Below are the code and all the weights of a small trained network. Each question names an input and a class and asks about switching units off, where a switched-off unit gives its printed mean instead of its output.

import numpy as np


def w(rows, s, z=0):
    codes = np.array(rows[::2]) - 128.0
    scale = np.full(codes.shape[1], s)
    scale[-1] = z or s
    return codes * scale


def norm(h):
    return h / np.sqrt((h * h).mean(-1, keepdims=True) + 1e-5)


def f(y):
    return np.maximum(y, 0)


def log_softmax(a):
    a = a - a.max(-1, keepdims=True)
    return a - np.log(np.exp(a).sum(-1, keepdims=True))


def net(x, mask):
    res = np.array(x, float).reshape(1, 4) / 4 @ E
    u = 0
    for l in range(2):
        y = f(norm(res) @ A[l][:, :-1].T + A[l][:, -1])
        res = res + np.where(mask[u : u + 3], y, B[l][:, -1]) @ B[l][:, :-1]
        u += 3
    return log_softmax(norm(res)[-1] @ U[:, :-1].T + U[:, -1])


A, B = {}, {}
E = w([
[44,22,116,210,162],'x0',
[241,143,119,251,132],'x1',
[129,127,124,132,125],'x2',
[111,116,47,98,239],'x3',
],0.002)
A[0] = w([
[135,92,49,87,213,28],'0.n0',
[3,146,83,107,111,83],'0.n1',
[45,99,100,199,119,10],'0.n2',
],0.005,0.0012)
B[0] = w([
[169,103,145,114,31,245],'0.n0',
[166,130,164,151,202,252],'0.n1',
[130,254,64,125,26,246],'0.n2',
],0.0087,0.0021)
A[1] = w([
[150,97,110,254,70,248],'1.n0',
[54,161,200,100,213,85],'1.n1',
[73,91,233,152,33,1],'1.n2',
],0.0044,0.00072)
B[1] = w([
[108,120,202,26,209,253],'1.n0',
[232,210,215,141,223,156],'1.n1',
[149,2,5,100,118,176],'1.n2',
],0.0048,0.0042)
U = w([
[99,204,72,99,112,184],'0',
[140,115,149,151,255,171],'1',
[140,40,83,88,88,86],'2',
[128,150,127,107,135,124],'3',
[86,96,101,163,161,4],'4',
],0.01,0.0038)

Each question gives the input, the list of numbers given to net, and the class t.
The units are the neurons (one row each of A and B). Each row of codes is followed by its name. A weight is (code - 128) times the scale printed after its matrix; where a second scale follows, it is the last column's (A, B and U).
mask holds one flag per neuron, layer by layer. A switched-off neuron (its flag False) gives its mean, the last column of its row in B, instead of its output. The means were averaged over made-up inputs and are rounded, as every weight is.
A unit's drop is (log p(t) with every unit on - log p(t) with that unit switched off) / (log p(t) with every unit on - log p(t) with every unit switched off).
The circuit of an input: a set's keep is (log p(t) with only the set's units on - log p(t) with every unit switched off) / (log p(t) with every unit on - log p(t) with every unit switched off). Starting from all 6 units, units are removed one at a time, each time the one whose removal leaves the highest keep (on an exact tie, the one counted first), for as long as the keep stays at least 0.8.
circuit, biggest first: the units of the circuit, biggest drop first
k most important neurons: the k neurons with the biggest drops, biggest first
top k neurons in layer l: the k neurons of layer l with the biggest drops, biggest first
input [-3,-2,-5,-5], class 2: circuit, biggest first -> [0.n2, 1.n2]
input [-1,-5,5,1], class 1: top 2 neurons in layer 0 -> [0.n1, 0.n2]
input [-7,-8,-7,-4], class 1: 2 most important neurons -> [0.n2, 0.n0]
input [7,3,-4,4], class 0: top neuron in layer 0 -> [0.n2]
input [6,6,-8,3], class 3: top 2 neurons in layer 1 -> [1.n2, 1.n0]
input [0,8,7,-5], class 1: circuit, biggest first -> [0.n2, 0.n0]
input [8,4,-8,-8], class 0: 3 most important neurons -> [0.n2, 0.n1, 0.n0]
input [3,3,4,5], class 2: 3 most important neurons -> [0.n0, 0.n1, 1.n1]
input [-5,-1,-4,8], class 2: circuit, biggest first -> [0.n0, 0.n2]
input [3,-8,1,-6], class 1: 3 most important neurons -> [0.n1, 1.n1, 0.n0]
input [4,-5,-1,0], class 1: 2 most important neurons -> [0.n1, 1.n1]
input [2,-8,-3,6], class 1: 3 most important neurons -> [0.n1, 1.n1, 0.n2]
input [-3,-5,4,1], class 1: circuit, biggest first -> [0.n2, 0.n1]
input [1,-1,6,-6], class 2: circuit, biggest first -> [1.n2]
input [-2,-5,5,-7], class 2: circuit, biggest first -> [1.n2, 0.n2]
input [1,2,-3,-7], class 2: 3 most important neurons -> [1.n2, 0.n1, 1.n1]
input [6,-5,-3,7], class 2: top 2 neurons in layer 1 -> [1.n0, 1.n1]
input [7,-6,5,-3], class 0: 2 most important neurons -> [0.n2, 1.n0]
input [7,-5,7,5], class 0: 2 most important neurons -> [0.n2, 0.n0]
input [3,-5,-3,-1], class 1: most important neuron -> [0.n1]
input [-4,1,-2,8], class 2: 2 most important neurons -> [0.n0, 0.n2]
input [0,0,4,4], class 2: top 2 neurons in layer 0 -> [0.n0, 0.n2]
input [5,2,-8,7], class 3: top 2 neurons in layer 1 -> [1.n2, 1.n0]
input [5,-3,-3,2], class 0: top 2 neurons in layer 0 -> [0.n2, 0.n1]
input [0,-8,-6,0], class 1: top 2 neurons in layer 0 -> [0.n1, 0.n2]
